Each row has a name. After each piece below comes the name of the row it's from, unless a question asks for something else. Each question is about the rows just above it.

Q: [126 132 105 108 109]
Y: [ 67 137 166 175 158]
Z: [119 124 125 153 133]
P: [126 127 110 119 130]
L: [129 132 100 104 106]
X: [179 166 159  61 138]
T: [123 125 116 143 125]
K: [ 60 138 166 179 159]
J: [ 62 138 167 177 159]
Which row holds these entries in another order? [ 61 138 159 166 179] : X
Put [159  60 138 166 179] back in order: which row is it? : K

N: [168  92 136 151 144 129 116 164 115 108 125 146 117]
W: [138 137 158 142 104 137 130 119 127 105 142 144 139]
S: [130 144 119 127 137 137 105 158 104 143 138 139 142]
H: [121 118 136 104 158 118 139 135 136 125 147 104 122]
D: [154 143 126 116 123 113 132 128 125 165 131 135 118]
U: [105 139 138 144 137 142 119 127 137 142 130 105 158]
R: [115 125 122 116 134 124 129 133 118 139 137 109 133]
C: [126 121 152 120 153 104 135 121 148 129 142  90 115]
F: [104 127 101 148 118 124 105 119 130 137  94 126 104]
M: [154 143 126 116 123 113 132 128 125 165 131 156 118]
G: [119 133 132 133 110 146 132 126 117 117 135 124 156]
A: [137 145 104 104 131 112 131 126 127 162 121 149 113]
[131 126 165 113 123 125 143 128 132 154 116 118 156] is which row reordered? : M
[139 144 142 105 127 119 130 137 104 142 158 137 138] is which row reordered? : W
[119 143 142 138 158 139 144 105 104 137 137 130 127] is which row reordered? : S
[115 125  92 108 129 164 136 117 116 151 146 144 168] is which row reordered? : N
Which row holds these entries in another order? [104 137 130 119 127 105 142 144 139 138 137 158 142] : W
Which row holds these entries in another order? [139 135 136 125 147 104 122 121 118 136 104 158 118] : H

pufe: [ 83 153 119 134 136 132]
ronil: [108 131 120 140 126 128]
luvi: [133 101 165 134  99 129]
pirof: [107  77 137 116 112 121]
Dalaf: [165 134 128 133  99 100]
tar: [133  99 134 129 100 165]
fer: [132 126 113 120 124 139]
Gosug: [121 120 128 112 114 102]
voso: [116 107 121  77 137 111]
molod: [125 144 135 127 157 127]
zofed: [147 182 131 128 122 132]
tus: [132 126 113 113 138 144]
[121 107  77 137 116 112] is which row reordered? : pirof
[100  99 133 128 134 165] is which row reordered? : Dalaf
[100 165 133  99 134 129] is which row reordered? : tar

fulaf: [143 141 117 111 137  97 145 110 144 130 137 109 115 136  84  85  98 146
 123 136 117 137 127 113 119 103 113 160 103 158  98 147 145  87]
Zeg: [145 149 137  94 135 131 144  88 117 122 128 107 145 130 122 126 102 107
 114 117 108 155 102 121 137 102  84 159 143 160 105 115 150  94]
Tave: [144 109 131 126 139 126 138  90 111 114 148 135 147 147  73 128  98  96
 119 155 109 141 123 121 138 121  86 133 114 176 104 125 152 120]
bozur: [144 174 144 107 133 128 151 105 126 116  65 144 107 107 101  75 113 137
 137 142 112  89 127 117 140 144 144 108 122 142 145 131  79 107]
mesem: [117 112 116 128 108 137 101 106 137 113 145 142 144 174  65  89 126 144
 127 105 140 131 107  79 144 107 107 122 144 151 133 144 142  75]
puduk: [ 86 111 114 144 176 128 125  96 119 148 109 109 114 133 123 126 121 155
 126 138  90 104 138  73 120 152 131  98 140 147 121 139 135 147]
[144  79 151 144 126 144 117 107 116 174 122 142 128 108 133 144 137  75
  65 112  89 144 137 140 101 145 107 142 131 105 127 113 107 107] is which row reordered? : bozur
[ 84  85  87  97  98  98 103 103 109 110 111 113 113 115 117 117 119 123
 127 130 136 136 137 137 137 141 143 144 145 145 146 147 158 160] is which row reordered? : fulaf
Put [142 145 107 137 131 126 108 151 144 144 116 140 133 128  79 122 137 142
 117 107  75 107 174 144  65 127 105 113 112 144  89 144 106 101] back in order: which row is it? : mesem
[109 131 152 139 155 135 147 123 121 133  90 120 147 114 138  98  73  86
 109 126 176 114 138 126  96 104 148 128 125 111 141 119 121 144] is which row reordered? : Tave
[120 144 109 131 126 139 126 138  90 111 114 148 135 147 147  73 128  98
  96 119 155 109 141 123 121 138 121  86 133 114 176 104 125 152] is which row reordered? : Tave

V: [146 120 145 113  96 125 138 145 130 103 108 132 162 129 127 123 132 133
  90 130 106 113 144 117 104 119 138 143 168 169 131 125 123 136 120 136
  77 111 132 161 131]
B: [113 117 119 136 136 169 132 131 106 130 145 125 161 120 103 132  90 133
 145  96 130 111 120 128 138 129 113 104 144 138 131 123 132 123 143 108
 125  77 168 146 162]
E: [103 113 109 145 138 119 168 104 169 143 132 125 120 125 123 145 138 113
 162 144 120  96 123 111 136  90 136  77 131 133 131 130 146 132 130 161
 117 132 106 129 127]
Put [146 162 113 117 119 136 136 169 132 131 106 130 145 125 161 120 103 132
  90 133 145  96 130 111 120 128 138 129 113 104 144 138 131 123 132 123
 143 108 125  77 168] back in order: which row is it? : B
[130 129  77 169 131 132 168 136 138 106 123 132 138 120 104 162  90 119
 125 120 111 145 103 133 131 136 130 127 123  96 113 125 132 144 146 113
 161 143 108 117 145] is which row reordered? : V

Nobav: [129 127 129 128 125 128 128 126 129 130 128 127 128 129 128 126 129 124
 125 127 128]
boto: [125 130 128 125 126 129 129 128 127 124 129 128 128 127 128 128 127 126
 127 129 129]
Zosom: [125 130 128 125 126 129 129 128 127 124 132 128 128 127 128 128 127 126
 127 129 129]
zam: [130 128 128 126 125 127 127 127 128 127 127 129 129 128 129 125 124 128
 129 126 129]
Which row holds these entries in another order? [129 129 125 130 128 125 126 129 129 128 127 124 129 128 128 127 128 128
 127 126 127] : boto
[129 132 128 128 124 129 128 126 128 127 125 129 127 126 128 130 127 127
 129 128 125] is which row reordered? : Zosom
Which row holds these entries in another order? [129 129 127 126 127 128 128 127 128 128 129 124 127 128 129 129 126 125
 128 130 125] : boto

rur: [146 125 123 131 128 107 136 130 117 106 132 134 133 129 133 130 122 128
 126 127 106 138]
sor: [144 144 113 132 127 128 132 120 120 122 127 127 113 146 139 136 106 127
 102 113 119 151]
Mitik: [146 125 123 131 128 107 136 130 117 106 132 134 133 129 133 130 122 128
 126 127 106 108]
pasi: [132 128 120 145 150 126 140 140 130 144 129 123 130 132 127 140 135 130
 130 128 132 146]
pulov: [125 123 106 146 127 134 107 136 117 129 130 133 108 131 126 106 132 122
 130 132 128 128]
Put [138 106 127 126 128 122 130 133 129 133 134 132 106 117 130 136 107 128
 131 123 125 146] back in order: which row is it? : rur
[123 131 146 134 133 136 132 107 106 117 128 128 106 125 129 126 132 127
 108 130 130 122] is which row reordered? : pulov
Put [146 132 128 130 130 135 140 127 132 130 123 129 144 130 140 140 126 150
 145 120 128 132] back in order: which row is it? : pasi
Put [108 106 127 126 128 122 130 133 129 133 134 132 106 117 130 136 107 128
 131 123 125 146] back in order: which row is it? : Mitik
[117 106 132 134 133 129 133 130 122 128 126 127 106 108 146 125 123 131
 128 107 136 130] is which row reordered? : Mitik

vese: [111 154 125 106 136 102 105 108 158 151 114 160 146]
rasos: [111 158 155 136 114 105 102 125 106 146 160 151 108]
kob: [106 114 125 152 136 158 105 111 108 154 146 102 160]
Put [102 105 106 108 111 114 125 136 146 151 154 158 160] back in order: which row is it? : vese
[105 151 108 136 114 160 154 125 158 146 111 102 106] is which row reordered? : vese
Which row holds these entries in another order? [160 102 146 154 108 111 105 158 136 152 125 114 106] : kob
Which row holds these entries in another order? [102 105 106 108 111 114 125 136 146 151 155 158 160] : rasos
Put [108 151 160 146 106 125 102 105 114 136 155 158 111] back in order: which row is it? : rasos

bakop: [131 138 124  95]
fem: [ 93 138 131 124]
Durov: [ 92 138 124 131]
latu: [131  92 124 139]
Put [ 95 131 138 124] back in order: which row is it? : bakop
[ 93 124 131 138] is which row reordered? : fem
Which row holds these entries in another order? [ 92 124 131 138] : Durov
Which row holds these entries in another order? [124 131 138  93] : fem
Which row holds these entries in another order? [139 124  92 131] : latu
[131 124  93 138] is which row reordered? : fem
[124 139 131  92] is which row reordered? : latu

dete: [124 139 156 155 105 191]
tozi: [124 116 156 145 158 146]
kib: [155 138 124 105 156 191]
Duna: [191 124 139 155 155 105]
miro: [124 116 156 155 105 191]
Put [105 156 191 155 138 124] back in order: which row is it? : kib
Which row holds these entries in another order? [191 105 155 156 139 124] : dete
Which row holds these entries in another order? [191 124 139 156 155 105] : dete

sonib: [129 124 123 129 120 139 136 131 133 126 153 130 136 145 128 112 128 129
 129 146 121 124 123 128 126 127 114]
gamu: [126 129 136 128 145 121 153 129 139 114 129 133 136 131 123 127 124 129
 146 130 129 124 120 126 128 123 112]
pesu: [127 129 113 125 160 136 127 129 134 127 107 144 126 109 136 138 133 141
 119 117 139 132 115 135 131 150 112]
teki: [141 126 122 131 120 128 158 132 142 130 114 129 135 114 133 190 123 120
 121 131 124 130 114 129 133 131 119]
busa: [121 119 122 138 116 120 129 138 153 126 114 117 133 126 120 132 118 132
 135 134 125 121 129 121 105 123 128]
puro: [131 130 129 145 123 123 139 129 114 128 127 153 121 146 136 129 124 120
 129 133 126 128 124 130 126 112 136]
Goraf: [141 127 131 126 101 122 139 133 135 128 126 118 141 134 126 104 135 117
 125 138 128 126 133 124 128 141 137]
Which row holds these entries in another order? [128 129 139 126 112 133 123 124 123 126 124 129 146 131 114 129 145 153
 128 136 127 130 129 120 121 129 136] : gamu
[129 128 145 121 136 128 120 126 124 126 129 112 124 114 123 129 136 139
 131 146 153 129 133 123 129 127 130] is which row reordered? : gamu

lizi: [159 138 129 130 129 120 116 125  82 124 130 145 171 132 109 101 130 115
 119]
pogel: [125 130  82 119 129 120 129 159 171 109 124 132 145 130 117 101 130 138
 115]
zeso: [128 105 131 128 129 134 142 130 166 132 132 104  76 121 151 149 127 145
 133]
Put [149 127 145 133 128 105 131 128 129 134 142 130 166 132 132 104  76 121
 151] back in order: which row is it? : zeso
Which row holds these entries in another order? [ 82 101 109 115 116 119 120 124 125 129 129 130 130 130 132 138 145 159
 171] : lizi

denut: [119 108 126 114 131  73 122 134]
tuz: [119 114  74 121 108 131 134 126]
lekar: [131 119 121 134  73 114 126 108]
Put [108 126 114  73 134 121 119 131] back in order: which row is it? : lekar
Which row holds these entries in another order? [126 134 131 108 121  74 114 119] : tuz
Put [ 73 108 114 119 121 126 131 134] back in order: which row is it? : lekar
Put [126 119 114  74 121 108 131 134] back in order: which row is it? : tuz
Which row holds these entries in another order? [131  73 122 134 119 108 126 114] : denut
Which row holds these entries in another order? [108 126  73 119 134 114 121 131] : lekar

pulo: [ 93 117 164 160 167 146 159  81  93 151 151]
duzus: [ 81  93 164 151 117 146 160  93 160 151 167]
Todil: [160  93 146  93 167  81 151 159 164 150 117]
Which row holds these entries in another order? [ 81  93  93 117 146 151 151 160 160 164 167] : duzus
Put [117 150 164 159 151  81 167  93 146  93 160] back in order: which row is it? : Todil
[150 159  93  81 160 117 146 164  93 167 151] is which row reordered? : Todil
[151 151  93  81 159 146 167 160 164 117  93] is which row reordered? : pulo
[167  81  93 164 151 117 146 160  93 160 151] is which row reordered? : duzus

boge: [ 76 138 138 125 147 118]
Viv: [ 86 110 114 107 157 174]
Lepo: [107  86 113 157 110 174]
leroz: [ 76 138 137 147 118 125]
Which row holds these entries in another order? [174 157 107 114 110  86] : Viv
Which row holds these entries in another order? [125 118 138  76 137 147] : leroz
Put [ 86 107 110 114 157 174] back in order: which row is it? : Viv
Put [ 86 107 110 113 157 174] back in order: which row is it? : Lepo
Which row holds these entries in another order? [174  86 110 114 107 157] : Viv

tuge: [126 131 106 131 110 135 131 115 136 126 147 131 137 122 136 148 126 143
 140 129 103 110 110 135 162  95 131 128 139 146 146 114 138 119 134 115
 129 111 130 149 125 131 128  69 125 129 122]
gefa: [114 121 124 108 140 126 140 195 106 134 125 142 117 145 113 120 135 121
 140 139 141 142 113 137 139 128 114 139 139 122 130 120 117 135 132 155
 133 136 134 137 133 110 121 125 132 130 125]
Gaf: [136 123 133 136 127 130 132 151 130 132 124 140 131 129 122 130  90 125
 113 133 147 138 113 142 134 136 127 138 133 112 136 133 136 132 122 132
 134 138 109 116 117 129 138 127 133 133  92]
misi: [136 134 135 116 124 150 121 127 140 150 127 128 127 132 135 149 126 111
 140 135 120 140 121 130  98 118 118 121 129 119 142 134 140 132 130 135
 114 136 120 132 143 120 129  88 132 129 131]
biv: [111 125 113 149 162 129 120 147 111 127 112 119 138 113 144 121 120 112
 114 131 130 115 110 124 143 143 123 129 121 138 132 142 129 124 129 135
 131 120 122 144 139 127 123 131 142 113 104]
runen: [133 138  90 133 137 133 136 116 132 127 129 122 136 142 112 130 124 132
 151 123 132  92 127 147 140 113 134 129 136 133 130 127 113 109 138 130
 117 138 122 133 138 125 133 131 136 134 132]
nurum: [143 134 135 150 127 131 119  88 135 130 140 120 124 127 116 121 135 150
 136 131 135 118 149 129 120 140 140 140 129  98 130 132 121 118 142 120
 128 129 126 114 111 132 132 134 121 127 136]
gatu: [120 115 113 122 147 133 101 166 128 129 121 101 123 128 131 111 143 132
 118 136 135 117 112 138 119 135 127 153 123 117 133 114 124 128 133 116
 123 133 132 149 104 132 126 131 128 145 126]
[142 113 104 111 125 113 149 162 129 120 147 111 127 112 119 138 113 144
 121 120 112 114 131 130 115 110 124 143 143 123 129 121 138 132 142 129
 124 129 135 131 120 122 144 139 127 123 131] is which row reordered? : biv
Put [104 113 142 131 123 127 139 144 122 120 131 135 129 124 129 142 132 138
 121 129 123 143 143 124 110 115 130 131 114 112 120 121 144 113 138 119
 112 127 111 147 120 129 162 149 113 125 111] back in order: which row is it? : biv
[ 90  92 109 112 113 113 116 117 122 122 123 124 125 127 127 127 129 129
 130 130 130 131 132 132 132 132 133 133 133 133 133 133 134 134 136 136
 136 136 137 138 138 138 138 140 142 147 151] is which row reordered? : runen
Which row holds these entries in another order? [ 92 133 133 127 138 129 117 116 109 138 134 132 122 132 136 133 136 112
 133 138 127 136 134 142 113 138 147 133 113 125  90 130 122 129 131 140
 124 132 130 151 132 130 127 136 133 123 136] : Gaf
Put [136 143 134 135 150 127 131 119  88 135 130 140 120 124 127 116 121 135
 150 136 131 135 118 149 129 120 140 140 140 129  98 130 132 121 118 142
 120 128 129 126 114 111 132 132 134 121 127] back in order: which row is it? : nurum

nam: [106 101 192 128 145 117 169  95]
donar: [125 163 120 130  90 156 151 123]
lom: [116  95 106 101 145 169 128 192]
Which row holds these entries in another order? [145 101 106  95 116 192 169 128] : lom
Put [ 95 169 117 145 128 192 101 106] back in order: which row is it? : nam
[ 95 106 101 192 128 145 117 169] is which row reordered? : nam
[130  90 156 151 123 125 163 120] is which row reordered? : donar
[ 95 101 169 192 145 106 116 128] is which row reordered? : lom

Fub: [121 123 111 137 147 115 143 132  99 155 159  97 147 140 174 144 148 105
 103 137 132  98 142 119 157 136 144 125  89 100 140 124 163 146 143 128
 106 146 131 163 112 125 103 116 179 112 123 166 137 109 131 143 146  95
 144 126 161]
nesa: [108 121  90 140 146 105 156 155 131 142 137 120 145 133 172 118 155  86
 110 151 134  87 143 139 162 146 103 126 105  67 114 139 187 132 139 118
 122 135 119 167 142 134  78 110 156 114 133 150 129 119 104 137 148 103
 132 129 163]
foni: [141 145 145 138 116 142 145 141 119 116 140 148 130 113 108 115 130  93
 139 115 105 115 149 132 117  86 118 133 137 125 141 113  99 149 170 144
 142 101 130 101 150 159 167 183 158 140 142 110 150 129 134 103 140 126
  87 125 143]
votud: [113 139 155  96 128 113 102 132  87 121 142 135 135 123 168 174 114 118
 109 113 146 126 135 134 159 121 141 130 137 119 177 128 124 126 124 116
 141 113 100 115  96 155 126 147 100 104 149 111 167 121 110 112 159 122
 111 146 129]
nub: [142 158 137 139 149 103 144 132 143 149 125 150  87 115 150 117 105 159
 108 142 119 140 113 145 132  93 142 126 138 100 130 110 145 141 183 141
 116 170 130 130  86 101 140 115 148 129 115 141 140 116 118 113 145 125
 167  99 134]
Kuno: [170 145 130 150 129 103 115 118 115 149 141 110 140 130 140 183 116 113
  93 150 144 119 134 113 130 108 145 125  99 137 167 142  86 125 143 105
 115 141 138 126  87 140 139 132 159 158 101 132 101 116 117 142 142 148
 141 149 145]
mib: [139 136 102 141 116 100 135 146 146 135 115 137 113 142 130 147  96 121
 111 149 159 111 122 113 119 109  87 129 121 118 155 174 100 126 126 128
 155 132 124 113 112 177 121 113 128 167 114 104 126 141  96 124 168 159
 110 123 134]
Turi: [120 128 115 163 114 102 139 141 147 162 128 124 129 142 156 155 105 116
  76 148 158 114 113 101 121 114 100 130 117 109 145 165 118 132 109  97
 126 130 128 122 101 150 135 104 146 171 117 110 135 143 103 129 153 144
 125 153 136]
Put [134 123 110 159 168 124  96 141 126 104 114 167 128 113 121 177 112 113
 124 132 155 128 126 126 100 174 155 118 121 129  87 109 119 113 122 111
 159 149 111 121  96 147 130 142 113 137 115 135 146 146 135 100 116 141
 102 136 139] back in order: which row is it? : mib
Put [105 137 116  87 140 113 113 110 116 141 132 117 101 108  99 115 148 130
 101 144 140  86 159 125 150 183 103 143 145 115 130 126 115 170 119 150
 145 129 142 139  93 145 141 167 141 142 125 158 130 140 149 142 118 134
 149 132 138] back in order: which row is it? : Kuno
[ 86  87  93  99 101 101 103 105 108 110 113 113 115 115 115 116 116 117
 118 119 125 125 126 129 130 130 130 132 132 134 137 138 139 140 140 140
 141 141 141 142 142 142 143 144 145 145 145 148 149 149 150 150 158 159
 167 170 183] is which row reordered? : Kuno
Which row holds these entries in another order? [145 149 141 148 142 142 117 116 101 132 101 158 159 132 139 140  87 126
 138 141 115 105 143 125  86 142 167 137  99 125 145 108 130 113 134 119
 144 150  93 113 116 183 140 130 140 110 141 149 115 118 115 103 129 150
 130 145 170] : Kuno
Put [140 141 113 142 158 129 101 130 143 110 108 140 150 149 145 142 149 167
 140  93 145 125 103 134 119 105 130 139 137 117 118 116 141 150  99 113
 138 116 142 132  86 159 170 125 148 141 126 115 183 101 115 145 130 115
 132 144  87] back in order: which row is it? : Kuno
Put [125 137 150 108 116 140 125 141 149 138 141 118 142  86 143 100 132 116
 159 126 167 158 101 148 142 105 115 142 130 149 170 117 140 141 115 134
 140 145 110  93 129 183  99  87 132 113 130 115 119 113 145 139 145 103
 144 150 130] back in order: which row is it? : nub

futol: [192 100 170  74 158]
foz: [ 73 170 192 100 158]
zel: [171 125 165 181 192]
vatus: [106 194 188 114 121]
goti: [165 192 171 124 181]
Which row holds these entries in another order? [170 100 192  74 158] : futol
Put [ 74 158 192 100 170] back in order: which row is it? : futol
Put [ 74 100 158 170 192] back in order: which row is it? : futol
[192 171 125 165 181] is which row reordered? : zel
Which row holds these entries in another order? [181 165 171 192 124] : goti
Put [125 165 171 181 192] back in order: which row is it? : zel
[158 100 192 170  73] is which row reordered? : foz

lerat: [117 132 152  66]
zisus: [117 151 132  66]
Kep: [141 125 121 143]
Tidu: [153 132 117  66]
[ 66 117 132 152] is which row reordered? : lerat
[ 66 117 151 132] is which row reordered? : zisus

tuzi: [125 121 127 125 134 135 132 118 129 115 140 132 143]
vup: [126 121 127 126 133 134 128 126 133 110 138 135 138]
Kene: [125 121 127 125 133 134 130 123 132 137 139 134 140]
dufi: [128 119 127 128 133 134 122 131 137 137 135 140 134]
vapa: [135 109 127 137 141 141 103 130 136 149 123 162 133]
fip: [137 127 131 128 134 136 119 140 134 137 133 128 122]
laz: [128 119 127 128 133 134 122 131 137 130 135 140 134]
zitu: [135 109 127 137 141 141 103 130 136 140 139 131 130]
der: [127 128 134 119 137 135 131 128 137 140 122 133 133]
reta: [128 119 127 128 133 134 122 131 137 138 135 140 134]
[121 125 139 134 140 123 125 132 137 130 134 127 133] is which row reordered? : Kene
Which row holds these entries in another order? [134 140 135 137 137 131 122 134 133 128 127 119 128] : dufi
Which row holds these entries in another order? [134 140 135 138 137 131 122 134 133 128 127 119 128] : reta

